Each row has a name. Each piece below is followed by the name of the row it came from, unless a question asks for something else. Each question is about the rows just above it. Places in a row count from 0.

[118 133  55 143 128 122  93 121 117 122  98 115 129 140 136 131 121  96
  96 103 108 121 118 134  77 119 137 135 168 140  83 109  84 169 123 116
  76 122 189 128 137 116  68 122 121 111 121 132 114 137 121 117 145] -> X
[109 121 136 133 168 108 134 128 122  55 121 121 122 121 122  76 115 189
 169 138  68 116  96 119  83 122  84 131 123 143  98 111 118 132 137 129
 135 121 114 121 137 140 116 117 118 145 140  93  77  96 117 128 103] -> J
[122 121 122 103  76 115 169 137 137 119 117  98  84 189 121 117 140 122
  55 111 136 145 116 143 109  96 138 121 116 117 121 128 121 134 123 140
  83  93 108 122 129 131  96 121 118 114 132 135 133  68  77 128 168] -> L
Put [121  93  84 108 122 132 111 116 118 138 140 137  68 140  83 122 134 103
 122 143  55 118 114 123 136  96 121 129  77 128 128 121 121 135 119 122
 117 115 121 168  96 137 133 169  98 145 117 109 116 131 189 121  76] back in order: which row is it?
J
Which row holds these entries in another order? [ 55  68  76  77  83  84  93  96  96  98 103 108 109 111 114 115 116 116
 117 117 118 118 119 121 121 121 121 121 121 122 122 122 122 123 128 128
 129 131 132 133 134 135 136 137 137 137 140 140 143 145 168 169 189]
X
Which row holds these entries in another order? [145 117 121 137 114 132 121 111 121 122  68 116 137 128 189 122  76 116
 123 169  84 109  83 140 168 135 137 119  77 134 118 121 108 103  96  96
 121 131 136 140 129 115  98 122 117 121  93 122 128 143  55 133 118]
X
Where does [189 128 137 116  68 122] start? Give its row and place.
X, 38
[ 55  68  76  77  83  84  93  96  96  98 103 108 109 111 114 115 116 116
 117 117 117 118 119 121 121 121 121 121 121 122 122 122 122 123 128 128
 129 131 132 133 134 135 136 137 137 138 140 140 143 145 168 169 189] is which row reordered?
L
Which row holds these entries in another order? [ 55  68  76  77  83  84  93  96  96  98 103 108 109 111 114 115 116 116
 117 117 118 118 119 121 121 121 121 121 121 122 122 122 122 123 128 128
 129 131 132 133 134 135 136 137 137 138 140 140 143 145 168 169 189]
J

[177 140 143 177 139 143  82 140] = Z
[132 168 105  95 102 117 148  82] = W
[106 133 138 129 149 146 123 119] = A
[143 156 120 177 139 143  82 176] = U
[ 83  53 122 129 134  96 126 119] = H
[ 53 126  83 119 134 129  96 121] = E
[121  96 129  83  53 119 134 126] is which row reordered?
E
[148  82 132 168 105  95 102 117] is which row reordered?
W
Row and place where [106 133] starts:
A, 0
[119 106 133 138 129 149 146 123] is which row reordered?
A
Where do [143 156 120 177 139 143  82 176] appear?
U

[109 122 112 120  93  64 126] : G
[109  51  85 153 126 108 143] : Y
[148  98  38  91 157 162 130] : Q
[111 147 158 102  66  83 140] : D
[111 147 158 102  66 174  89] : R
[ 86 146 164 137 152  36  87] : K
[150 136 131 114 103 112 107] : M
[ 69 167 118 141 144 104 185] : S
[146 132  98 131  86  56 125] : F
Row and place where [ 38  91 157] starts:
Q, 2
[ 98 131  86] begins in row and place
F, 2

[117 109 134 155 128 133 137 119 119 129 139 136 132 131 136 126 131 136
 154 129 134 140 128 174  49 133 125 130 118 121 135 108 137 107 142 144
  96 140 123 126 132 134 124 136 131  94 121 154 129 133 132 137 124 130
 125 146 128 121] : C
[133 132 134 124 125 129 136 142 131  49 121 174 146 132 135 126 154 131
 144  96 128 139 125 119 137 133 130 121 137 132 155 121 107 136 119 123
 133 118 134 134 117 131 128 128 140 140 154 129 109 126 129 136 137 135
 130 108 124  94] : T
[135 111 127 135 117 118 131 134 131 143 120 129 126 129 119 140 123 112
 116 137 130 136 134 128 125 117 132 120 132 147 153 117 131  97 137 137
 118 131 117 140 121 132 181 125 132 135  98 121 146 127 132 136 155 129
 128 131 130 147] : N
[107 133 121 144 129 130 137 135 126 140 128 136 119 133 154 128 136 129
 142  96 133 131 121 139 118 135 129 137 121 131 132 134 125 134 109 154
 136 123 131 174 155 132 128 146 119 140 130 108 124 117  94 125 132 137
  49 134 124 126] is which row reordered?
T
[ 94 124 108 130 135 137 136 129 126 109 129 154 140 140 128 128 131 117
 134 134 118 133 123 119 136 107 121 155 132 137 121 130 133 137 119 125
 139 128  96 144 131 154 126 135 132 146 174 121  49 131 142 136 129 125
 124 134 132 133] is which row reordered?
T

[171 138  99  62 110  67 175 202 184  57  90  80 103 159  97  74  70 145
  89 177 131  85 133  81 177 203 194  84 178 166  79  55  61  62  91  76
 182 161 134 143 167 196 149  85 101 176  90] = sife
[190 124  86  96 141 172 135 163 123  55 145 187 132 134 197 189 122 131
 103  93 102  95 149 129  60 169 152 120  93 191 155 134 103 107 130 129
 195 147  87  65  64 128 178  82 119 146 188] = Kuzam
[139 138  67 115  90 199 107  65 167 200 180  72 122 189 119 106 159  84
 122  66 183  70  72 187 149  94 117 142 185  63  95 191 108 118 180 131
  82  60 124 158  60 141  52  64  88 180 155] = Libo
[182 140 177  55 203 147 204 147 124 177 126 182  79  63 151  65 124 189
 180 174  81 122 100  74  91  74 110 135  90 202  80  73 153  71 189 154
  67 164  90 124  65 141 101 103 170  96  88] = fam
[182 140 177  55 203 147 204 147 124 177 126 182  79  63 187  65  87 189
 180 174  81 122 100  74  91  74 110 135  90 202  80  73 153  71 181 154
  67 129  90 124  65 154 101 103 170  96  88] = sot
Put [ 88  96 170 103 101 141  65 124  90 164  67 154 189  71 153  73  80 202
  90 135 110  74  91  74 100 122  81 174 180 189 124  65 151  63  79 182
 126 177 124 147 204 147 203  55 177 140 182] back in order: which row is it?
fam
[ 90 199 107  65 167 200 180  72] begins in row and place
Libo, 4

[134  71 122 152 102 165] = Pumuk
[125  39  87  89 114 108] = bolek
[125  39  87  89 117  43] = ner
[136  71 135 166  43 185] = mol
[170  93 104 199 147  90] = Baz
[137  55  61  93 121  98] = Lev
[140 124 125 127 147 133] = Kolo
[ 93 103 199 147  90 170] = Vepod
[136  71 135 166  43 106] = tomur
[ 85 104 152 221  77 211] = malum
[199 170  92  90 147 104] = sizem
[134  71 122 152 102 154] = bizi
Put [ 90  92 104 147 170 199] back in order: which row is it?
sizem
Which row holds these entries in another order? [166 136  43 135  71 106]
tomur
[92 90] begins in row and place
sizem, 2
find: [170  93 104 199 147  90]
Baz
[ 89 114] begins in row and place
bolek, 3
Row and place where [125 127 147] starts:
Kolo, 2
Which row holds these entries in another order? [147  90 170  93 104 199]
Baz

